[[-11   9  42   5   6  -9 -10  -4  20   0   8]
 [-40  20   3 -13  28 -17  17   0 -14  31  -1]
 [  4  20  21  -4   7 -28  -9 -13  -1  29   7]
 [ -3  14  14 -22  15 -21 -17   6   5  31 -18]
 [ 16   4   7 -35   1 -35   7 -20  28  28   0]
 [ 12 -14  -6   4   0 -25  -2  -6  29  31 -15]]
|
[[-11   9  42   5   6  -9 -10  -4  20   0   8]
 [  4  20  21  -4   7 -28  -9 -13  -1  29   7]
 [ -3  14  14 -22  15 -21 -17   6   5  31 -18]
 [ 16   4   7 -35   1 -35   7 -20  28  28   0]
 [-40  20   3 -13  28 -17  17   0 -14  31  -1]
 [ 12 -14  -6   4   0 -25  -2  -6  29  31 -15]]

[[-35  38  23  19]
 [ -2  -1  -1  -1]
 [  3 -16 -14 -16]
 [-17   6  33  35]
 [-10   5  34  37]
 [ 42 -13 -24 -17]
 [ 19 -30 -21 -22]
 [  7 -28 -18 -23]
 [ 13 -33 -25 -29]
 [-21  41  13  10]]
|
[[-10   5  34  37]
 [-17   6  33  35]
 [-35  38  23  19]
 [-21  41  13  10]
 [ -2  -1  -1  -1]
 [  3 -16 -14 -16]
 [  7 -28 -18 -23]
 [ 19 -30 -21 -22]
 [ 42 -13 -24 -17]
 [ 13 -33 -25 -29]]

[[-37  20  -1   0  42]
 [  4   6   0  39  -3]]
|
[[  4   6   0  39  -3]
 [-37  20  -1   0  42]]

[[-16   4  -7]
 [-18  -6 -33]
 [-26  41  11]
 [ 30  15  -8]
 [-14  -4 -34]
 [-22   9 -19]
 [ 18   9  37]
 [-22  -6 -31]
 [  2  -1 -35]
 [ 15   9  41]
 [ 30  15 -12]
 [-15  16 -14]]
|
[[ 15   9  41]
 [ 18   9  37]
 [-26  41  11]
 [-16   4  -7]
 [ 30  15  -8]
 [ 30  15 -12]
 [-15  16 -14]
 [-22   9 -19]
 [-22  -6 -31]
 [-18  -6 -33]
 [-14  -4 -34]
 [  2  -1 -35]]

[[  7   3   2   7]
 [-19  30 -25 -24]
 [ 14  32 -14  31]
 [  9   9  -3  22]
 [ -7 -31  23 -14]
 [  6 -37  24   2]
 [-22  -4  -1 -38]]
|
[[  6 -37  24   2]
 [ -7 -31  23 -14]
 [  7   3   2   7]
 [-22  -4  -1 -38]
 [  9   9  -3  22]
 [ 14  32 -14  31]
 [-19  30 -25 -24]]

[[  3 -34 -35]
 [  5  10   7]
 [ 10 -14 -18]
 [  5 -25 -24]
 [ -8 -16 -23]
 [ -1  19  18]]
|
[[ -1  19  18]
 [  5  10   7]
 [ 10 -14 -18]
 [ -8 -16 -23]
 [  5 -25 -24]
 [  3 -34 -35]]

[[ 27  -2  12  -7  27   2 -43 -37   5]
 [-37 -30 -39   4  27 -10  20 -17 -11]
 [-26 -12   3  25  11 -30  17   0 -17]
 [ -7 -13 -24   3   5 -27  32 -14  13]
 [ -8  -4 -11 -22 -16 -47 -21  -6 -11]
 [ 25   5  24 -14  17   7 -31  16  -7]
 [  9 -10  31 -12  12 -40 -24  -3 -20]]
|
[[  9 -10  31 -12  12 -40 -24  -3 -20]
 [ 25   5  24 -14  17   7 -31  16  -7]
 [ 27  -2  12  -7  27   2 -43 -37   5]
 [-26 -12   3  25  11 -30  17   0 -17]
 [ -8  -4 -11 -22 -16 -47 -21  -6 -11]
 [ -7 -13 -24   3   5 -27  32 -14  13]
 [-37 -30 -39   4  27 -10  20 -17 -11]]

[[ 17  -4 -17   7  -8 -14  22 -14 -15 -29  40 -10]
 [ 12  17  16  -3   7  22  -3  -2 -14   5 -14   3]]
|
[[ 12  17  16  -3   7  22  -3  -2 -14   5 -14   3]
 [ 17  -4 -17   7  -8 -14  22 -14 -15 -29  40 -10]]

[[ 12  27  30   4  25 -20 -10  42  41]
 [-14 -39 -33  -6 -16  19  10 -42 -41]
 [-11 -30 -25  -5 -19  17   4 -42 -42]
 [  2  25  18   1   9 -14 -11  22  19]
 [ -2 -17  -6  -2 -10  10   0 -19 -22]
 [ -9 -33 -31   4 -20  26  17 -43 -42]
 [-18   5 -15  -1  -5  25  13 -18 -25]
 [  0  27  16  -2  12 -18 -11  28  27]]
|
[[ 12  27  30   4  25 -20 -10  42  41]
 [  2  25  18   1   9 -14 -11  22  19]
 [  0  27  16  -2  12 -18 -11  28  27]
 [ -2 -17  -6  -2 -10  10   0 -19 -22]
 [-18   5 -15  -1  -5  25  13 -18 -25]
 [-11 -30 -25  -5 -19  17   4 -42 -42]
 [ -9 -33 -31   4 -20  26  17 -43 -42]
 [-14 -39 -33  -6 -16  19  10 -42 -41]]
---
[[ 11  -3   6   1  -7  -3]
 [ 29   1   3   9 -13 -12]
 [ -2   8 -27 -13  -4  14]
 [ 39   1  -6  -1 -25  -4]
 [ 12 -12  22  -3 -14  -1]
 [  0  18 -27  12  14  -8]
 [ 25  19 -37   4  -7  -3]
 [ -8   1 -17 -19  -7  19]]
|
[[ 39   1  -6  -1 -25  -4]
 [ 29   1   3   9 -13 -12]
 [ 25  19 -37   4  -7  -3]
 [ 12 -12  22  -3 -14  -1]
 [ 11  -3   6   1  -7  -3]
 [  0  18 -27  12  14  -8]
 [ -2   8 -27 -13  -4  14]
 [ -8   1 -17 -19  -7  19]]

[[ 39  13  -3 -36 -37  22   8  19   0 -14 -27  38  39]
 [-43 -26  -7 -25  33  40 -21  17   5  -7  22 -18  29]
 [-42  25 -29 -43   0  10   7  -3 -29 -44  11 -14  19]]
|
[[ 39  13  -3 -36 -37  22   8  19   0 -14 -27  38  39]
 [-42  25 -29 -43   0  10   7  -3 -29 -44  11 -14  19]
 [-43 -26  -7 -25  33  40 -21  17   5  -7  22 -18  29]]

[[-17  19  -1  -3  -7   1  25 -11]
 [ -2  -7  -4   7  -9 -32  10  12]
 [ -6   3 -37  -8   2   2   1  -1]
 [ -3  -6 -27   5  -6 -22   7   7]
 [-15  15 -23 -16   1  10  10  -6]
 [ -1   8  18 -18   9  24 -11  -1]
 [  1   8  31   6   0  16   4 -12]
 [-10  12  26   4  -8  -5  20  -6]
 [ -8   7  11 -30   6   7  -8  12]]
|
[[  1   8  31   6   0  16   4 -12]
 [ -1   8  18 -18   9  24 -11  -1]
 [ -2  -7  -4   7  -9 -32  10  12]
 [ -3  -6 -27   5  -6 -22   7   7]
 [ -6   3 -37  -8   2   2   1  -1]
 [ -8   7  11 -30   6   7  -8  12]
 [-10  12  26   4  -8  -5  20  -6]
 [-15  15 -23 -16   1  10  10  -6]
 [-17  19  -1  -3  -7   1  25 -11]]

[[ 15   0  28   7]
 [  7 -12  20 -11]
 [ 11 -19  41 -12]
 [ -9  13 -44 -15]
 [ 25   3  20 -15]
 [  0   1 -13 -15]
 [ -1  -7  14  -1]]
|
[[ 25   3  20 -15]
 [ 15   0  28   7]
 [ 11 -19  41 -12]
 [  7 -12  20 -11]
 [  0   1 -13 -15]
 [ -1  -7  14  -1]
 [ -9  13 -44 -15]]

[[  0 -27 -43   4 -37 -31  -2  11  33]
 [  2  -8 -21  -6 -24 -15  10  -6  10]
 [ -2   7 -10   2  -6   3  10  -9  -2]
 [ -8   8  12  -4  10  12 -14  -3 -16]
 [ -7   0  -3  -2 -11  -8  -2  -4  -1]]
|
[[  2  -8 -21  -6 -24 -15  10  -6  10]
 [  0 -27 -43   4 -37 -31  -2  11  33]
 [ -2   7 -10   2  -6   3  10  -9  -2]
 [ -7   0  -3  -2 -11  -8  -2  -4  -1]
 [ -8   8  12  -4  10  12 -14  -3 -16]]

[[-29  17  -8  19 -15  32 -17]
 [ 46   1 -33 -13 -30 -30  20]
 [ 10   6  40   5  28   7 -30]
 [  9   3  24   7  30   0 -18]
 [-38 -46  13 -33  23 -21  31]]
|
[[ 46   1 -33 -13 -30 -30  20]
 [ 10   6  40   5  28   7 -30]
 [  9   3  24   7  30   0 -18]
 [-29  17  -8  19 -15  32 -17]
 [-38 -46  13 -33  23 -21  31]]

[[  2  22 -24  27]
 [ 12 -11  11  -8]
 [ -9  17   6  17]
 [  5  14  -5  10]
 [-16   6 -13  -2]
 [  4 -21  18 -43]]
|
[[ 12 -11  11  -8]
 [  5  14  -5  10]
 [  4 -21  18 -43]
 [  2  22 -24  27]
 [ -9  17   6  17]
 [-16   6 -13  -2]]

[[ 24 -30 -11 -22   2 -31 -34  11 -31  31 -25  36  21]
 [-23 -21 -20  33 -29 -16  -7  10 -36  14   3 -12 -31]
 [ 13  13  -8  14  37  34 -34 -30 -18  22 -22 -25   6]
 [-34   7  16  19 -11 -16   7   4  39  15  24   0 -21]
 [-19   9  19   8  29   1 -38 -34  28  -2 -38  -8 -12]
 [-21  -9  25 -36 -34 -27 -14   1   5  27 -36  29  -2]]
|
[[ 24 -30 -11 -22   2 -31 -34  11 -31  31 -25  36  21]
 [ 13  13  -8  14  37  34 -34 -30 -18  22 -22 -25   6]
 [-19   9  19   8  29   1 -38 -34  28  -2 -38  -8 -12]
 [-21  -9  25 -36 -34 -27 -14   1   5  27 -36  29  -2]
 [-23 -21 -20  33 -29 -16  -7  10 -36  14   3 -12 -31]
 [-34   7  16  19 -11 -16   7   4  39  15  24   0 -21]]

[[  2  -6  -9 -10]
 [ 31  46  29   8]
 [ 13  15  14  -2]
 [-24 -16 -26  10]
 [-34 -25 -39   6]
 [-37 -31 -44   0]
 [-14   2 -10   8]]
|
[[ 31  46  29   8]
 [ 13  15  14  -2]
 [  2  -6  -9 -10]
 [-14   2 -10   8]
 [-24 -16 -26  10]
 [-34 -25 -39   6]
 [-37 -31 -44   0]]
